Here is a tiny trained network, its code and every weight. The questions are about switching its units off for an input and a class, where a switched-off unit gives its printed mean instead of its output.

import numpy as np


def w(rows, s, z=0):
    codes = np.array(rows[::2]) - 128.0
    scale = np.full(codes.shape[1], s)
    scale[-1] = z or s
    return codes * scale


def f(y):
    return np.maximum(y, 0)


def log_softmax(a):
    a = a - a.max(-1, keepdims=True)
    return a - np.log(np.exp(a).sum(-1, keepdims=True))


def net(x, mask):
    res = np.array(x, float).reshape(1, 6) / 4 @ E
    y = f(res @ A[0][:, :-1].T + A[0][:, -1])
    res = res + np.where(mask, y, B[0][:, -1]) @ B[0][:, :-1]
    return log_softmax(res[-1] @ U[:, :-1].T + U[:, -1])


A, B = {}, {}
E = w([
[243,64,159,212,150,163,97],'x0',
[163,123,174,98,2,79,65],'x1',
[127,126,129,130,124,133,132],'x2',
[118,119,130,139,110,144,145],'x3',
[154,69,224,81,157,62,218],'x4',
[44,49,203,99,151,192,48],'x5',
],0.0098)
A[0] = w([
[64,175,132,63,123,104,147,65],'N0',
[93,125,75,71,117,132,155,65],'N1',
[186,124,158,153,105,147,106,94],'N2',
[183,189,77,155,84,89,220,116],'N3',
[101,167,74,142,96,181,58,141],'N4',
[81,143,121,113,111,124,173,157],'N5',
[99,140,116,164,247,171,179,8],'N6',
[142,113,168,101,122,105,177,68],'N7',
[101,118,163,85,148,163,97,83],'N8',
[156,133,173,104,46,103,88,5],'N9',
[131,85,163,107,182,107,182,88],'N10',
[128,94,173,78,108,84,168,55],'N11',
[46,75,175,136,128,147,91,123],'N12',
[202,74,153,233,158,150,137,133],'N13',
[134,90,179,81,121,95,170,73],'N14',
[104,158,142,91,82,122,151,75],'N15',
[99,119,110,122,125,145,172,155],'N16',
[154,173,102,146,107,96,168,75],'N17',
],0.013,0.0023)
B[0] = w([
[93,49,92,61,157,113,74,206],'N0',
[135,72,82,92,164,94,115,176],'N1',
[61,84,88,65,143,73,115,182],'N2',
[187,101,245,113,173,176,85,255],'N3',
[200,162,53,177,98,178,161,218],'N4',
[95,74,110,80,120,85,59,179],'N5',
[53,196,185,182,49,29,230,222],'N6',
[136,133,69,161,116,192,128,185],'N7',
[169,138,217,112,207,179,160,182],'N8',
[60,255,164,140,53,14,219,203],'N9',
[189,148,49,187,105,177,147,203],'N10',
[172,155,84,182,113,184,150,200],'N11',
[187,132,209,130,175,175,82,217],'N12',
[54,47,67,33,158,79,65,247],'N13',
[139,164,63,145,126,153,122,201],'N14',
[74,125,99,84,127,88,105,176],'N15',
[80,141,127,136,126,126,108,161],'N16',
[181,140,180,123,171,162,110,195],'N17',
],0.0083,0.014)
U = w([
[65,65,71,61,156,83,81,99],'0',
[171,125,249,129,176,163,97,86],'1',
[63,174,168,162,68,44,172,253],'2',
[168,142,10,192,109,179,122,38],'3',
],0.015,0.0045)

Each question gives the input, the list of numbers given to net, and the class t.
The units are the neurons (one row each of A and B). Each row of codes is followed by its name. A weight is (code - 128) times the scale printed after its matrix; where a second scale follows, it is the last column's (A, B and U).
mask holds one flag per neuron, in row order. A switched-off neuron (its flag False) gives its mean, the last column of its row in B, instead of its output. The means were averaged over made-up inputs and are rounded, as every weight is.
A unit's drop is (log p(t) with every unit on - log p(t) with that unit switched off) / (log p(t) with every unit on - log p(t) with every unit switched off).
unit that matters most: the unit with the biggest drop
k most important neurons: the k neurons with the biggest drops, biggest first
drop when u is switched off: that unit's drop, to one decimal
input [7,6,-6,-1,-6,2], class 0: unit that matters most	N13
input [-7,8,-7,3,-7,3], class 2: 2 most important neurons	[N9; N13]
input [-6,-6,7,-5,-3,-6], class 0: 3 most important neurons	[N0; N1; N9]
input [0,3,-7,0,3,-1], class 2: 4 most important neurons	[N4; N9; N10; N12]
input [0,-2,2,1,-1,1], class 2: 3 most important neurons	[N3; N13; N10]
input [3,0,3,4,3,3], class 0: 3 most important neurons	[N3; N4; N13]
input [-6,-7,8,8,5,-1], class 2: 3 most important neurons	[N6; N13; N2]
input [4,5,3,7,7,6], class 3: 4 most important neurons	[N3; N14; N11; N10]
input [1,-2,5,-5,-2,-2], class 1: 4 most important neurons	[N9; N10; N14; N11]
input [-4,7,-6,8,-8,6], class 3: 2 most important neurons	[N4; N6]
input [-7,2,-2,0,-8,6], class 3: 2 most important neurons	[N4; N13]
input [-6,-8,8,3,-4,-7], class 2: 4 most important neurons	[N6; N13; N12; N8]
input [5,7,8,2,7,-5], class 2: drop when N0 is switched off	0.2
input [4,6,3,-3,-3,-3], class 2: unit that matters most	N9
input [-2,8,2,-8,-1,1], class 2: drop when N9 is switched off	0.1
input [5,-1,8,0,2,5], class 0: drop when N13 is switched off	1.8
